Below are the code and all the weights of a small trained network. Each question names an input and a class and asks about switching units off, where a switched-off unit gives its printed mean instead of its output.

import numpy as np


def w(rows, s, z=0):
    codes = np.array(rows[::2]) - 128.0
    scale = np.full(codes.shape[1], s)
    scale[-1] = z or s
    return codes * scale


def f(y):
    return y / 2 * (1 + np.tanh(0.7978845608 * (y + 0.044715 * y**3)))


def log_softmax(a):
    a = a - a.max(-1, keepdims=True)
    return a - np.log(np.exp(a).sum(-1, keepdims=True))


def net(x, mask):
    res = np.array(x, float).reshape(1, 2) / 4 @ E
    y = f(res @ A[0][:, :-1].T + A[0][:, -1])
    res = res + np.where(mask, y, B[0][:, -1]) @ B[0][:, :-1]
    return log_softmax(res[-1] @ U[:, :-1].T + U[:, -1])


A, B = {}, {}
E = w([
[7,74,75,33,196,8,109,28,167,121,93,115],'x0',
[124,104,73,105,38,52,80,69,224,227,211,221],'x1',
],0.016)
A[0] = w([
[198,153,191,192,73,100,91,158,213,141,200,158,2],'neuron 0',
[183,142,122,245,56,176,65,165,192,196,214,220,98],'neuron 1',
[189,228,157,192,133,239,194,227,78,58,85,42,89],'neuron 2',
[213,221,184,206,164,170,162,202,63,108,52,86,92],'neuron 3',
[237,202,167,208,115,207,166,199,100,105,100,99,138],'neuron 4',
[230,208,125,214,43,194,73,175,201,187,170,189,214],'neuron 5',
[194,155,177,217,7,203,163,217,145,142,191,96,168],'neuron 6',
[48,140,177,81,194,158,211,146,50,94,63,96,83],'neuron 7',
[95,69,83,125,146,124,113,78,120,78,123,121,12],'neuron 8',
[51,24,41,68,100,50,87,56,198,217,223,172,171],'neuron 9',
[61,143,140,64,219,92,153,72,47,53,55,51,233],'neuron 10',
[28,113,187,84,184,74,178,96,35,37,73,47,183],'neuron 11',
[171,144,170,162,180,218,166,209,55,78,84,54,55],'neuron 12',
],0.012,0.0074)
B[0] = w([
[90,193,166,73,118,181,194,193,57,161,168,233,167],'neuron 0',
[184,158,180,86,174,187,39,235,98,124,219,188,198],'neuron 1',
[111,97,19,138,44,130,205,57,181,173,168,124,251],'neuron 2',
[140,56,72,140,116,168,189,122,128,178,158,134,228],'neuron 3',
[182,103,78,142,175,187,171,169,47,196,194,119,226],'neuron 4',
[164,177,175,147,223,150,29,194,68,173,172,118,211],'neuron 5',
[248,161,170,154,202,188,86,181,48,177,180,132,215],'neuron 6',
[107,59,152,163,140,87,90,50,167,82,75,76,206],'neuron 7',
[150,216,183,143,126,157,196,186,87,139,158,143,156],'neuron 8',
[69,27,35,93,71,91,192,16,180,158,100,130,255],'neuron 9',
[113,71,125,157,162,66,91,33,168,102,52,59,236],'neuron 10',
[113,83,152,167,192,49,68,65,166,81,49,54,231],'neuron 11',
[70,87,61,97,85,93,188,61,163,148,95,121,230],'neuron 12',
],0.012,0.048)
U = w([
[143,120,215,142,245,69,74,99,85,83,36,44,137],'0',
[66,67,32,74,56,58,180,62,216,196,161,156,252],'1',
[180,254,213,179,14,205,166,221,41,57,52,58,2],'2',
[174,227,226,216,67,198,177,223,39,10,63,58,2],'3',
[223,162,73,79,80,213,224,204,3,139,205,165,4],'4',
[232,199,193,151,197,208,28,223,55,150,240,198,18],'5',
],0.011,0.0075)

Each question gives the input, the list of numbers given to net, and the class t.
The units are the neurons (one row each of A and B). Each row of codes is followed by its name. A weight is (code - 128) times the scale printed after its matrix; where a second scale follows, it is the last column's (A, B and U).
mask holds one flag per neuron, in row order. A switched-off neuron (its flag False) gives its mean, the last column of its row in B, instead of its output. The means were averaged over made-up inputs and are rounded, as every weight is.
A unit's drop is (log p(t) with every unit on - log p(t) with that unit switched off) / (log p(t) with every unit on - log p(t) with every unit switched off).
unit that matters most: the unit with the biggest drop
top k neurons: the k neurons with the biggest drops, biggest first
drop when u is switched off: that unit's drop, to one decimal
input [4,-8], class 0: unit that matters most -> neuron 11
input [-1,-1], class 4: top 4 neurons -> [neuron 9; neuron 10; neuron 11; neuron 7]
input [4,-7], class 0: top 2 neurons -> [neuron 11; neuron 9]
input [7,-1], class 0: top 2 neurons -> [neuron 2; neuron 11]
input [-3,-3], class 4: top 4 neurons -> [neuron 9; neuron 4; neuron 6; neuron 10]
input [3,-6], class 0: top 3 neurons -> [neuron 9; neuron 11; neuron 10]
input [-6,-5], class 4: top 2 neurons -> [neuron 6; neuron 4]
input [4,-1], class 0: top 2 neurons -> [neuron 2; neuron 12]
input [-4,-4], class 4: drop when neuron 6 is switched off -> 0.8
input [6,-8], class 0: drop when neuron 4 is switched off -> 0.0
input [-3,0], class 5: drop when neuron 9 is switched off -> 0.2
